Here is a tiny trained network, its code and every weight. The questions are about switching its units off for an input and a class, where a switched-off unit gives its printed mean instead of its output.

import numpy as np


def w(rows, s, z=0):
    codes = np.array(rows[::2]) - 128.0
    scale = np.full(codes.shape[1], s)
    scale[-1] = z or s
    return codes * scale


def f(y):
    return y / 2 * (1 + np.tanh(0.7978845608 * (y + 0.044715 * y**3)))


def log_softmax(a):
    a = a - a.max(-1, keepdims=True)
    return a - np.log(np.exp(a).sum(-1, keepdims=True))


def net(x, mask):
    res = np.array(x, float).reshape(1, 5) / 4 @ E
    y = f(res @ A[0][:, :-1].T + A[0][:, -1])
    res = res + np.where(mask, y, B[0][:, -1]) @ B[0][:, :-1]
    return log_softmax(res[-1] @ U[:, :-1].T + U[:, -1])


A, B = {}, {}
E = w([
[46,175,13,153,52,57],'x0',
[186,254,154,74,193,30],'x1',
[102,211,45,87,209,216],'x2',
[124,132,128,129,131,128],'x3',
[55,19,82,42,178,70],'x4',
],0.0063)
A[0] = w([
[170,68,203,89,209,149,29],'n0',
[62,61,58,57,147,60,76],'n1',
[160,177,132,91,149,77,93],'n2',
[169,89,158,212,110,2,57],'n3',
[159,174,146,85,122,33,167],'n4',
[89,146,93,144,70,67,114],'n5',
[131,201,167,172,112,173,70],'n6',
[162,225,133,231,44,127,169],'n7',
[153,200,42,96,189,223,33],'n8',
[31,178,118,161,97,96,86],'n9',
[144,180,145,186,102,162,32],'n10',
[95,68,140,169,58,150,120],'n11',
[169,172,122,191,95,161,50],'n12',
[112,136,43,182,95,64,91],'n13',
[140,175,165,127,171,32,86],'n14',
[80,103,105,72,201,123,47],'n15',
[185,72,183,135,84,94,133],'n16',
[150,198,112,61,220,88,157],'n17',
[130,122,44,113,112,206,117],'n18',
[107,70,112,81,182,72,14],'n19',
[86,86,163,32,148,87,254],'n20',
[128,153,38,90,47,101,30],'n21',
],0.0082,0.0043)
B[0] = w([
[193,195,241,230,137,185,177],'n0',
[150,83,175,133,34,71,222],'n1',
[59,51,142,221,104,186,171],'n2',
[103,152,10,157,232,36,180],'n3',
[66,70,89,167,101,192,209],'n4',
[225,200,176,154,202,185,179],'n5',
[177,115,181,166,62,49,174],'n6',
[162,92,123,127,53,71,253],'n7',
[189,116,93,192,190,2,224],'n8',
[173,186,183,181,157,202,171],'n9',
[78,140,197,177,76,55,153],'n10',
[67,75,84,228,160,144,188],'n11',
[101,33,236,97,75,61,160],'n12',
[209,207,210,183,170,213,185],'n13',
[36,70,116,223,114,211,182],'n14',
[202,117,182,178,101,17,165],'n15',
[184,207,60,161,220,121,180],'n16',
[145,61,80,181,113,170,246],'n17',
[106,85,89,218,169,112,189],'n18',
[143,143,222,191,66,47,158],'n19',
[203,147,123,127,60,113,229],'n20',
[144,184,234,208,183,176,165],'n21',
],0.008,0.0065)
U = w([
[147,116,169,110,47,67,61],'0',
[167,176,185,123,155,180,94],'1',
[141,136,69,128,177,60,116],'2',
[150,121,98,114,93,133,252],'3',
[81,68,114,149,103,166,57],'4',
[101,166,86,61,112,115,177],'5',
[49,206,172,1,69,154,4],'6',
],0.017,0.012)

Each question gives the input, the list of numbers given to net, and the class t.
The units are the neurons (one row each of A and B). Each row of codes is followed by its name. A weight is (code - 128) times the scale printed after its matrix; where a second scale follows, it is the last column's (A, B and U).
mask holds one flag per neuron, in row order. A switched-off neuron (its flag False) gives its mean, the last column of its row in B, instead of its output. The means were averaged over made-up inputs and are rounded, as every weight is.
A unit's drop is (log p(t) with every unit on - log p(t) with that unit switched off) / (log p(t) with every unit on - log p(t) with every unit switched off).
The circuit of an input: a set's keep is (log p(t) with only the set's units on - log p(t) with every unit switched off) / (log p(t) with every unit on - log p(t) with every unit switched off). Starting from the 12 units with the biggest drops (on a tie, the unit counted first), units are removed one at a time, each time the one whose removal leaves the highest keep (on an exact tie, the one counted first), for as long as the keep stays at least 0.8.
circuit, biggest first: the units of the circuit, biggest drop first
unit that matters most: the unit with the biggest drop
top k neurons: the k neurons with the biggest drops, biggest first
drop of u: that unit's drop, to one decimal
input [3,4,-6,3,-1], class 2: unit that matters most	n3
input [8,-4,-8,-7,3], class 1: circuit, biggest first	(n13; n5)
input [-6,-2,3,3,5], class 1: top 4 neurons	(n0; n7; n6; n12)
input [-2,6,-2,4,4], class 4: circuit, biggest first	(n14; n4)
input [0,8,7,0,7], class 4: top 4 neurons	(n17; n2; n14; n4)
input [2,8,-2,-6,-7], class 4: circuit, biggest first	(n14; n4)
input [6,8,-7,-3,-1], class 4: top 4 neurons	(n14; n4; n2; n8)
input [-5,0,-3,5,1], class 1: circuit, biggest first	(n0; n7)
input [-4,-4,-6,2,2], class 2: circuit, biggest first	(n16; n3)
input [-1,4,6,-5,-5], class 2: top 3 neurons	(n8; n1; n20)
input [-6,1,-7,5,4], class 2: top 3 neurons	(n3; n16; n13)
input [2,-5,7,-1,6], class 2: top 2 neurons	(n18; n8)
input [5,5,0,-6,6], class 0: top 2 neurons	(n1; n19)
input [4,5,-7,3,5], class 2: circuit, biggest first	(n3)
input [3,3,-8,-1,-5], class 2: top 2 neurons	(n3; n16)
input [-1,1,0,-1,-4], class 0: top 2 neurons	(n7; n3)
input [-5,6,-2,6,8], class 0: top 2 neurons	(n19; n20)
input [-7,0,0,-1,-8], class 0: drop of n12	0.1
input [8,-3,8,-8,4], class 1: drop of n13	0.3
input [-4,-2,1,-3,6], class 0: drop of n8	0.0
input [6,-5,0,5,-5], class 1: unit that matters most	n13
